Here is a tiny trained network, its code and every weight. The questions are about switching its units off for an input and a target symbol, where a switched-off unit gives its printed mean instead of its output.

import numpy as np


def w(rows, s, z=0):
    codes = np.array(rows[::2]) - 128.0
    scale = np.full(codes.shape[1], s)
    scale[-1] = z or s
    return codes * scale


def softmax(a):
    e = np.exp(a - a.max(-1, keepdims=True))
    return e / e.sum(-1, keepdims=True)


def log_softmax(a):
    a = a - a.max(-1, keepdims=True)
    return a - np.log(np.exp(a).sum(-1, keepdims=True))


def net(x, mask):
    ids = ['αεθμψω'.index(c) for c in x.split()]
    T = len(ids)
    res = E[ids] + P[:T]
    u = 0
    for l in range(3):
        r = res
        for j in range(3):
            rows = slice(3 * j, 3 * j + 3)
            q, k, v = (r @ M[l][rows].T for M in (Q, K, V))
            z = softmax(np.where(np.tri(T) > 0, q @ k.T / 3**0.5, -1e9)) @ v
            o = O[l][rows]
            res = res + np.where(mask[u + j], z, o[:, -1]) @ o[:, :-1]
        u += 3
    return log_softmax(res[-1] @ U[:, :-1].T + U[:, -1])


Q, K, V, O = {}, {}, {}, {}
E = w([
[84,119,200,129],'α',
[67,250,75,160],'ε',
[68,147,163,168],'θ',
[201,115,87,123],'μ',
[173,188,124,204],'ψ',
[154,134,181,143],'ω',
],0.012)
P = w([
[108,67,119,64],'0',
[149,185,118,63],'1',
[136,96,47,154],'2',
[136,200,140,73],'3',
[138,109,26,159],'4',
[153,184,158,84],'5',
[148,98,29,169],'6',
[201,146,170,111],'7',
[135,98,2,162],'8',
[196,156,166,97],'9',
[146,55,17,184],'10',
],0.0098)
Q[0] = w([
[66,160,86,214],'L0H0',
[165,49,50,122],'L0H0',
[8,113,129,44],'L0H0',
[254,167,139,50],'L0H1',
[166,62,146,95],'L0H1',
[103,58,81,150],'L0H1',
[32,85,71,173],'L0H2',
[71,142,189,70],'L0H2',
[95,117,127,47],'L0H2',
],0.0097)
K[0] = w([
[102,144,115,246],'L0H0',
[168,159,7,133],'L0H0',
[47,211,113,114],'L0H0',
[111,192,167,1],'L0H1',
[9,126,98,94],'L0H1',
[57,181,97,220],'L0H1',
[199,119,126,122],'L0H2',
[189,214,146,172],'L0H2',
[127,111,116,220],'L0H2',
],0.0093)
V[0] = w([
[198,65,103,118],'L0H0',
[166,182,87,12],'L0H0',
[129,148,198,67],'L0H0',
[138,150,157,130],'L0H1',
[165,141,109,95],'L0H1',
[159,79,104,220],'L0H1',
[2,91,58,95],'L0H2',
[88,109,99,153],'L0H2',
[140,81,65,94],'L0H2',
],0.011)
O[0] = w([
[35,217,149,74,139],'L0H0',
[146,174,148,211,247],'L0H0',
[164,153,201,176,27],'L0H0',
[192,157,179,129,186],'L0H1',
[51,149,193,123,202],'L0H1',
[112,80,118,3,46],'L0H1',
[7,123,60,84,36],'L0H2',
[67,55,97,75,75],'L0H2',
[82,113,146,47,56],'L0H2',
],0.0064,0.0014)
Q[1] = w([
[19,116,91,68],'L1H0',
[79,168,148,198],'L1H0',
[206,115,121,21],'L1H0',
[220,167,121,38],'L1H1',
[218,152,211,66],'L1H1',
[145,92,102,170],'L1H1',
[81,2,26,207],'L1H2',
[95,218,190,50],'L1H2',
[128,148,146,26],'L1H2',
],0.0081)
K[1] = w([
[73,221,111,156],'L1H0',
[52,91,156,154],'L1H0',
[194,145,38,87],'L1H0',
[82,116,71,64],'L1H1',
[2,111,146,143],'L1H1',
[153,117,173,88],'L1H1',
[120,112,214,59],'L1H2',
[135,192,125,187],'L1H2',
[163,227,77,226],'L1H2',
],0.0091)
V[1] = w([
[188,91,90,85],'L1H0',
[44,131,198,140],'L1H0',
[143,2,159,45],'L1H0',
[154,129,183,152],'L1H1',
[204,220,130,137],'L1H1',
[80,193,154,187],'L1H1',
[127,122,178,174],'L1H2',
[185,137,105,142],'L1H2',
[38,77,228,56],'L1H2',
],0.0079)
O[1] = w([
[100,242,56,165,85],'L1H0',
[129,57,162,35,128],'L1H0',
[54,234,105,126,3],'L1H0',
[144,109,78,64,153],'L1H1',
[255,86,51,99,234],'L1H1',
[110,25,113,134,210],'L1H1',
[177,48,149,178,149],'L1H2',
[164,134,76,184,153],'L1H2',
[110,80,153,24,29],'L1H2',
],0.0065,0.0042)
Q[2] = w([
[142,121,135,111],'L2H0',
[146,198,224,85],'L2H0',
[208,101,184,76],'L2H0',
[97,98,41,116],'L2H1',
[254,36,119,93],'L2H1',
[103,136,10,118],'L2H1',
[143,78,85,35],'L2H2',
[199,67,107,125],'L2H2',
[158,113,99,140],'L2H2',
],0.011)
K[2] = w([
[121,130,63,97],'L2H0',
[238,172,212,70],'L2H0',
[193,25,163,110],'L2H0',
[44,165,97,127],'L2H1',
[75,82,221,76],'L2H1',
[43,168,34,146],'L2H1',
[5,174,177,36],'L2H2',
[176,161,143,2],'L2H2',
[114,183,165,77],'L2H2',
],0.0099)
V[2] = w([
[100,110,139,89],'L2H0',
[188,140,109,156],'L2H0',
[117,174,96,238],'L2H0',
[172,55,201,61],'L2H1',
[235,160,74,80],'L2H1',
[139,184,121,156],'L2H1',
[160,20,211,255],'L2H2',
[213,75,55,48],'L2H2',
[150,202,50,172],'L2H2',
],0.0099)
O[2] = w([
[177,100,59,154,82],'L2H0',
[49,112,133,139,208],'L2H0',
[135,123,216,64,166],'L2H0',
[27,178,158,145,253],'L2H1',
[94,23,85,113,52],'L2H1',
[173,87,91,128,91],'L2H1',
[188,120,166,1,243],'L2H2',
[39,56,62,146,130],'L2H2',
[226,83,89,211,82],'L2H2',
],0.0098,0.0048)
U = w([
[61,110,150,132,104],'α',
[119,53,1,137,219],'ε',
[4,28,105,95,194],'θ',
[84,108,63,218,205],'μ',
[153,154,118,218,3],'ψ',
[154,107,147,110,5],'ω',
],0.0073,0.0032)

Each question gives the input, a string of symbols that net reads in full, and the target symbol t.
The units are the heads (3 rows each of Q, K, V and O). Each row of codes is followed by its name. A weight is (code - 128) times the scale printed after its matrix; where a second scale follows, it is the last column's (O and U).
mask holds one flag per head, layer by layer. A switched-off head (its flag False) gives its mean, the last column of its rows in O, instead of its output. The means were averaged over made-up inputs and are rounded, as every weight is.
A unit's drop is (log p(t) with every unit on - log p(t) with that unit switched off) / (log p(t) with every unit on - log p(t) with every unit switched off).
The circuit of an input: a set's keep is (log p(t) with only the set's units on - log p(t) with every unit switched off) / (log p(t) with every unit on - log p(t) with every unit switched off). Starting from all 9 units, units are removed one at a time, each time the one whose removal leaves the highest keep (on an exact tie, the one counted first), for as long as the keep stays at least 0.8.
circuit, biggest first: the units of the circuit, biggest drop first
most important unit: the unit with the biggest drop
which heads matter: for each layer, one digit per head in row order, 1 if its drop is at least 0.15 and else 0, layers parted by /
drop of u: that unit's drop, to one decimal
input ε ψ ω ε ε ε α, target ω: circuit, biggest first : (L0H2; L1H1; L2H0; L2H1)
input ω μ ψ ω ω μ θ μ ω, target θ: circuit, biggest first : (L1H2; L2H2; L2H1)
input ε ψ ψ α ω α ε, target ω: which heads matter : 111 / 010 / 001
input α ε θ ω α, target α: circuit, biggest first : (L1H1; L2H1; L1H2)
input α ω ω ε θ θ α ω α, target α: circuit, biggest first : (L1H2; L1H1; L2H1; L0H2)
input ω θ θ θ μ ψ α α α ω μ, target θ: most important unit : L0H0
input ω ψ ψ, target θ: which heads matter : 100 / 001 / 001
input ω ε ψ, target θ: circuit, biggest first : (L0H0; L1H2; L2H2)
input θ ψ α, target ψ: circuit, biggest first : (L1H1; L0H2; L2H1; L2H0)
input θ μ ψ α ε ψ ω θ α ψ ω, target ψ: circuit, biggest first : (L1H1; L0H2; L2H1)
input α μ ε θ ψ, target α: which heads matter : 001 / 011 / 011
input α μ α α α ψ μ ω θ, target α: circuit, biggest first : (L1H1; L2H1; L1H2; L0H2)
input ψ μ α, target ε: circuit, biggest first : (L2H2; L2H1; L1H0)
input ψ θ α ε μ α θ, target ε: circuit, biggest first : (L2H2; L2H1)
input μ α ψ θ ω μ ε ψ ω μ ω, target μ: which heads matter : 101 / 101 / 001
input ε θ α θ μ ε θ μ ε ψ ω, target ω: circuit, biggest first : (L1H1; L0H2; L2H1; L2H0)
input μ θ ω ω μ ψ μ, target μ: circuit, biggest first : (L2H2; L0H2; L1H2; L1H0)
input ψ μ ω ε μ ω, target ε: circuit, biggest first : (L2H1; L1H0)
input ψ μ α μ α ψ ψ α μ ψ ψ, target ε: which heads matter : 000 / 000 / 011
input μ ε θ α α, target μ: which heads matter : 001 / 101 / 101
input ψ α α ω θ ω ψ, target ε: most important unit : L0H1
input ψ ε ε θ ε θ ε, target ε: which heads matter : 100 / 000 / 011
input ε ω ω ω ω, target ω: most important unit : L0H2
input α ω ω ε θ ω μ μ ε, target α: which heads matter : 101 / 011 / 011
input θ ψ ε ψ μ α μ ε ε, target ψ: which heads matter : 001 / 110 / 111
input ω α ω α ε μ θ μ ψ α ε, target θ: drop of L0H2 : 0.1
